Here is a tiny trained network, its code and every weight. The questions are about switching its units off for an input and a class, where a switched-off unit gives its printed mean instead of its output.

import numpy as np


def w(rows, s, z=0):
    codes = np.array(rows[::2]) - 128.0
    scale = np.full(codes.shape[1], s)
    scale[-1] = z or s
    return codes * scale


def norm(h):
    return h / np.sqrt((h * h).mean(-1, keepdims=True) + 1e-5)


def f(y):
    return y / 2 * (1 + np.tanh(0.7978845608 * (y + 0.044715 * y**3)))


def log_softmax(a):
    a = a - a.max(-1, keepdims=True)
    return a - np.log(np.exp(a).sum(-1, keepdims=True))


def net(x, mask):
    res = np.array(x, float).reshape(1, 2) / 4 @ E
    u = 0
    for l in range(4):
        y = f(norm(res) @ A[l][:, :-1].T + A[l][:, -1])
        res = res + np.where(mask[u : u + 6], y, B[l][:, -1]) @ B[l][:, :-1]
        u += 6
    return log_softmax(norm(res)[-1] @ U[:, :-1].T + U[:, -1])


A, B = {}, {}
E = w([
[121,66,6,176,121,136],'x0',
[203,1,117,132,112,234],'x1',
],0.009)
A[0] = w([
[238,124,215,19,132,105,205],'0.n1',
[74,191,90,126,122,101,92],'0.n2',
[187,76,82,72,173,50,7],'0.n3',
[78,229,108,102,188,132,245],'0.n4',
[162,176,63,151,165,153,6],'0.n5',
[71,250,253,60,216,59,191],'0.n6',
],0.0053,0.0019)
B[0] = w([
[88,118,130,1,90,184,187],'0.n1',
[98,140,116,109,31,89,154],'0.n2',
[140,58,165,171,172,38,120],'0.n3',
[75,134,122,27,145,150,182],'0.n4',
[207,89,130,140,222,132,123],'0.n5',
[64,128,128,195,122,193,254],'0.n6',
],0.0061,0.0078)
A[1] = w([
[126,111,10,237,161,136,112],'1.n1',
[83,108,70,170,197,194,131],'1.n2',
[254,75,179,62,141,151,252],'1.n3',
[125,18,134,180,109,142,52],'1.n4',
[190,73,110,137,121,167,128],'1.n5',
[127,73,26,178,137,86,119],'1.n6',
],0.0077,0.0015)
B[1] = w([
[90,20,169,79,202,100,254],'1.n1',
[93,77,177,156,121,115,189],'1.n2',
[108,209,44,128,153,129,225],'1.n3',
[145,91,105,180,132,100,192],'1.n4',
[255,220,199,127,158,115,200],'1.n5',
[13,85,17,166,147,62,237],'1.n6',
],0.0061,0.0054)
A[2] = w([
[84,117,47,69,52,118,18],'2.n1',
[170,135,161,83,158,30,1],'2.n2',
[176,59,113,140,255,165,206],'2.n3',
[160,138,183,98,165,61,16],'2.n4',
[105,158,118,158,197,118,60],'2.n5',
[123,39,59,123,83,96,168],'2.n6',
],0.0059,0.0018)
B[2] = w([
[120,58,112,147,183,154,158],'2.n1',
[103,124,150,128,121,138,86],'2.n2',
[146,149,155,186,102,12,253],'2.n3',
[95,181,120,161,160,111,88],'2.n4',
[150,87,167,138,86,202,138],'2.n5',
[164,132,131,116,206,1,231],'2.n6',
],0.0083,0.003)
A[3] = w([
[190,76,146,126,124,152,170],'3.n1',
[130,130,65,110,130,140,60],'3.n2',
[121,88,4,68,119,105,163],'3.n3',
[96,144,157,135,180,146,151],'3.n4',
[192,165,151,167,168,135,7],'3.n5',
[124,143,98,97,153,81,163],'3.n6',
],0.011,0.0019)
B[3] = w([
[159,188,96,40,173,179,167],'3.n1',
[210,129,132,146,200,141,132],'3.n2',
[227,100,137,104,233,78,254],'3.n3',
[86,129,156,145,78,148,188],'3.n4',
[169,201,144,56,87,212,140],'3.n5',
[129,1,188,103,146,170,191],'3.n6',
],0.008,0.0046)
U = w([
[151,137,42,19,112,162,10],'0',
[107,2,50,140,211,10,219],'1',
[163,63,149,237,64,56,6],'2',
[9,147,144,106,77,128,250],'3',
],0.006,0.0019)

Each question gives the input, the list of numbers given to net, and the class t.
The units are the neurons (one row each of A and B). Each row of codes is followed by its name. A weight is (code - 128) times the scale printed after its matrix; where a second scale follows, it is the last column's (A, B and U).
mask holds one flag per neuron, layer by layer. A switched-off neuron (its flag False) gives its mean, the last column of its row in B, instead of its output. The means were averaged over made-up inputs and are rounded, as every weight is.
A unit's drop is (log p(t) with every unit on - log p(t) with that unit switched off) / (log p(t) with every unit on - log p(t) with every unit switched off).
The circuit of an input: a set's keep is (log p(t) with only the set's units on - log p(t) with every unit switched off) / (log p(t) with every unit on - log p(t) with every unit switched off). Starting from the 12 units with the biggest drops (on a tie, the unit counted first), units are removed one at a time, each time the one whose removal leaves the highest keep (on an exact tie, the one counted first), for as long as the keep stays at least 0.8.
circuit, biggest first: the units of the circuit, biggest drop first
unit that matters most: the unit with the biggest drop
k most important neurons: the k neurons with the biggest drops, biggest first
k most important neurons of layer l: the k neurons of layer l with the biggest drops, biggest first
drop when u is switched off: that unit's drop, to one decimal
input [0,8], class 0: 3 most important neurons => [1.n5 3.n1 3.n5]
input [1,-3], class 3: 2 most important neurons => [1.n6 0.n6]
input [-3,0], class 3: unit that matters most => 0.n6
input [0,6], class 0: circuit, biggest first => [1.n5 3.n1]
input [0,0], class 0: 2 most important neurons => [0.n6 1.n1]
input [-3,1], class 3: 2 most important neurons => [0.n6 3.n3]
input [0,4], class 0: 3 most important neurons => [1.n5 3.n5 0.n6]
input [1,-4], class 3: 2 most important neurons => [1.n6 0.n6]
input [-7,7], class 0: drop when 0.n6 is switched off => 0.1
input [-4,5], class 0: 2 most important neurons of layer 0 => [0.n6 0.n1]
input [-2,0], class 3: drop when 0.n6 is switched off => 0.2
input [-2,8], class 0: drop when 1.n4 is switched off => 0.0
